Below is a small trained network, with its code and all its weights. Each question gives an input and a target symbol and asks what happens when units are switched off, that is, made to give their printed mean instead of their output.

import numpy as np


def w(rows, s, z=0):
    codes = np.array(rows[::2]) - 128.0
    scale = np.full(codes.shape[1], s)
    scale[-1] = z or s
    return codes * scale


def norm(h):
    return h / np.sqrt((h * h).mean(-1, keepdims=True) + 1e-5)


def f(y):
    return np.maximum(y, 0)


def softmax(a):
    e = np.exp(a - a.max(-1, keepdims=True))
    return e / e.sum(-1, keepdims=True)


def log_softmax(a):
    a = a - a.max(-1, keepdims=True)
    return a - np.log(np.exp(a).sum(-1, keepdims=True))


def net(x, mask):
    ids = ['βεηθμπτφ'.index(c) for c in x.split()]
    T = len(ids)
    res = E[ids] + P[:T]
    r = norm(res)
    for j in range(3):
        rows = slice(3 * j, 3 * j + 3)
        q, k, v = (r @ M[0][rows].T for M in (Q, K, V))
        z = softmax(np.where(np.tri(T) > 0, q @ k.T / 3**0.5, -1e9)) @ v
        o = O[0][rows]
        res = res + np.where(mask[j], z, o[:, -1]) @ o[:, :-1]
    y = f(norm(res) @ A[0][:, :-1].T + A[0][:, -1])
    res = res + np.where(mask[3:11], y, B[0][:, -1]) @ B[0][:, :-1]
    return log_softmax(norm(res)[-1] @ U[:, :-1].T + U[:, -1])


Q, K, V, O, A, B = {}, {}, {}, {}, {}, {}
E = w([
[24,155,46,181,104,163],'β',
[115,44,148,120,100,88],'ε',
[148,56,123,50,111,196],'η',
[252,214,76,173,132,58],'θ',
[61,102,183,122,139,106],'μ',
[101,98,177,124,66,94],'π',
[97,217,228,74,193,151],'τ',
[90,55,145,119,172,99],'φ',
],0.0016)
P = w([
[180,79,204,252,147,200],'0',
[139,64,187,182,139,177],'1',
[121,63,175,142,125,136],'2',
[98,82,172,108,118,111],'3',
[96,94,144,82,115,92],'4',
[89,110,117,49,114,80],'5',
[89,128,84,24,121,68],'6',
],0.0012)
Q[0] = w([
[72,21,229,30,106,32],'H0',
[233,248,12,245,251,244],'H0',
[11,6,245,18,44,3],'H0',
[122,61,112,8,55,60],'H1',
[224,196,64,217,151,106],'H1',
[130,54,79,9,121,24],'H1',
[28,90,151,117,57,67],'H2',
[30,72,204,126,61,67],'H2',
[43,120,42,25,60,32],'H2',
],0.0058)
K[0] = w([
[132,179,72,18,105,102],'H0',
[178,98,213,238,109,172],'H0',
[96,187,54,28,131,88],'H0',
[90,161,50,3,132,90],'H1',
[225,139,103,220,144,163],'H1',
[124,194,58,10,117,59],'H1',
[37,68,85,74,111,79],'H2',
[54,40,112,86,113,74],'H2',
[69,159,23,11,118,35],'H2',
],0.0054)
V[0] = w([
[148,67,95,85,125,158],'H0',
[226,101,189,123,178,56],'H0',
[96,78,160,191,125,126],'H0',
[145,96,102,117,251,123],'H1',
[185,121,79,220,71,102],'H1',
[106,65,186,176,119,99],'H1',
[126,108,131,100,61,89],'H2',
[92,78,90,103,192,98],'H2',
[121,203,187,119,184,140],'H2',
],0.0024)
O[0] = w([
[79,122,159,156,109,71,216],'H0',
[42,162,158,35,116,146,160],'H0',
[151,186,44,87,97,82,204],'H0',
[142,178,152,149,5,123,105],'H1',
[66,175,184,75,158,70,60],'H1',
[149,165,51,106,153,109,248],'H1',
[147,138,137,169,172,153,187],'H2',
[183,201,182,161,118,139,147],'H2',
[154,20,155,58,86,21,58],'H2',
],0.0025,0.0017)
A[0] = w([
[168,43,143,107,72,236,72],'N0',
[74,105,166,180,120,97,13],'N1',
[192,243,154,116,27,86,91],'N2',
[160,110,105,88,73,120,109],'N3',
[80,120,197,188,86,116,18],'N4',
[110,157,255,95,176,188,16],'N5',
[107,227,113,166,118,145,154],'N6',
[81,135,231,84,163,151,3],'N7',
],0.0049,0.0035)
B[0] = w([
[182,85,93,97,112,196,253],'N0',
[104,85,203,166,76,146,140],'N1',
[219,132,226,191,247,156,163],'N2',
[165,180,164,110,89,109,162],'N3',
[90,66,185,154,94,105,137],'N4',
[2,155,217,24,202,194,144],'N5',
[97,190,71,195,80,181,164],'N6',
[67,184,206,67,200,255,143],'N7',
],0.0046,0.0045)
U = w([
[20,248,3,246,32,204,132],'β',
[224,6,15,249,187,5,2],'ε',
[249,20,51,25,63,251,179],'η',
[251,233,236,240,248,148,133],'θ',
[28,7,253,224,19,86,151],'μ',
[11,77,7,20,233,9,181],'π',
[2,217,244,3,236,253,69],'τ',
[188,249,163,11,5,3,122],'φ',
],0.0058,0.0033)

Each question gives the input, a string of symbols that net reads in full, and the target symbol t.
The units are the heads (3 rows each of Q, K, V and O) and the neurons (one row each of A and B). Each row of codes is followed by its name. A weight is (code - 128) times the scale printed after its matrix; where a second scale follows, it is the last column's (O, A, B and U).
mask holds one flag per unit, heads first, then neurons. A switched-off unit (its flag False) gives its mean, the last column of its rows in O or B, instead of its output. The means were averaged over made-up inputs and are rounded, as every weight is.
A unit's drop is (log p(t) with every unit on - log p(t) with that unit switched off) / (log p(t) with every unit on - log p(t) with every unit switched off).
The circuit of an input: a set's keep is (log p(t) with only the set's units on - log p(t) with every unit switched off) / (log p(t) with every unit on - log p(t) with every unit switched off). Starting from all 11 units, units are removed one at a time, each time the one whose removal leaves the highest keep (on an exact tie, the one counted first), for as long as the keep stays at least 0.8.
units of the circuit, in order: the units of the circuit, biggest drop first
unit that matters most: the unit with the biggest drop
k most important neurons: the k neurons with the biggest drops, biggest first
which heads matter: for each layer, one digit per head in row order, 1 if its drop is at least 0.15 and else 0, layers parted by /
drop when u is switched off: that unit's drop, to one decimal
input θ η π μ ε, target φ: 3 most important neurons	(N0; N2; N6)
input η η φ η η φ ε, target θ: which heads matter	001
input τ ε μ, target β: 2 most important neurons	(N0; N2)
input π η η τ π φ, target π: 4 most important neurons	(N0; N2; N6; N3)
input η ε φ φ, target θ: units of the circuit, in order	(H2; H0; H1; N2)
input π π π μ φ, target φ: which heads matter	111
input η ε π π μ μ, target φ: which heads matter	111
input η π φ π, target θ: which heads matter	101
input θ τ η φ, target μ: which heads matter	010
input ε ε π, target β: units of the circuit, in order	(H2; H0; N0; N6)
input θ η ε μ, target β: unit that matters most	H1
input ε η π θ φ π, target θ: units of the circuit, in order	(H2; N2)
input η β φ, target ε: which heads matter	100
input β η π, target μ: which heads matter	000
input π ε μ π, target φ: which heads matter	110
input π π π μ η θ ε, target τ: which heads matter	101
input π η π θ β η ε, target μ: which heads matter	101
input η π θ η τ μ, target η: which heads matter	110
input θ θ ε, target τ: which heads matter	100
input μ π η φ θ φ, target τ: which heads matter	101
input π β μ, target ε: which heads matter	110
input θ μ π ε ε, target β: unit that matters most	H2
input η θ π π φ, target π: unit that matters most	N0
input η π μ θ η η π, target μ: drop when H2 is switched off	0.2
input φ θ η ε π, target β: drop when H0 is switched off	0.0
input ε β η η μ, target μ: drop when H1 is switched off	0.5
input η π θ η ε, target μ: drop when H2 is switched off	0.2
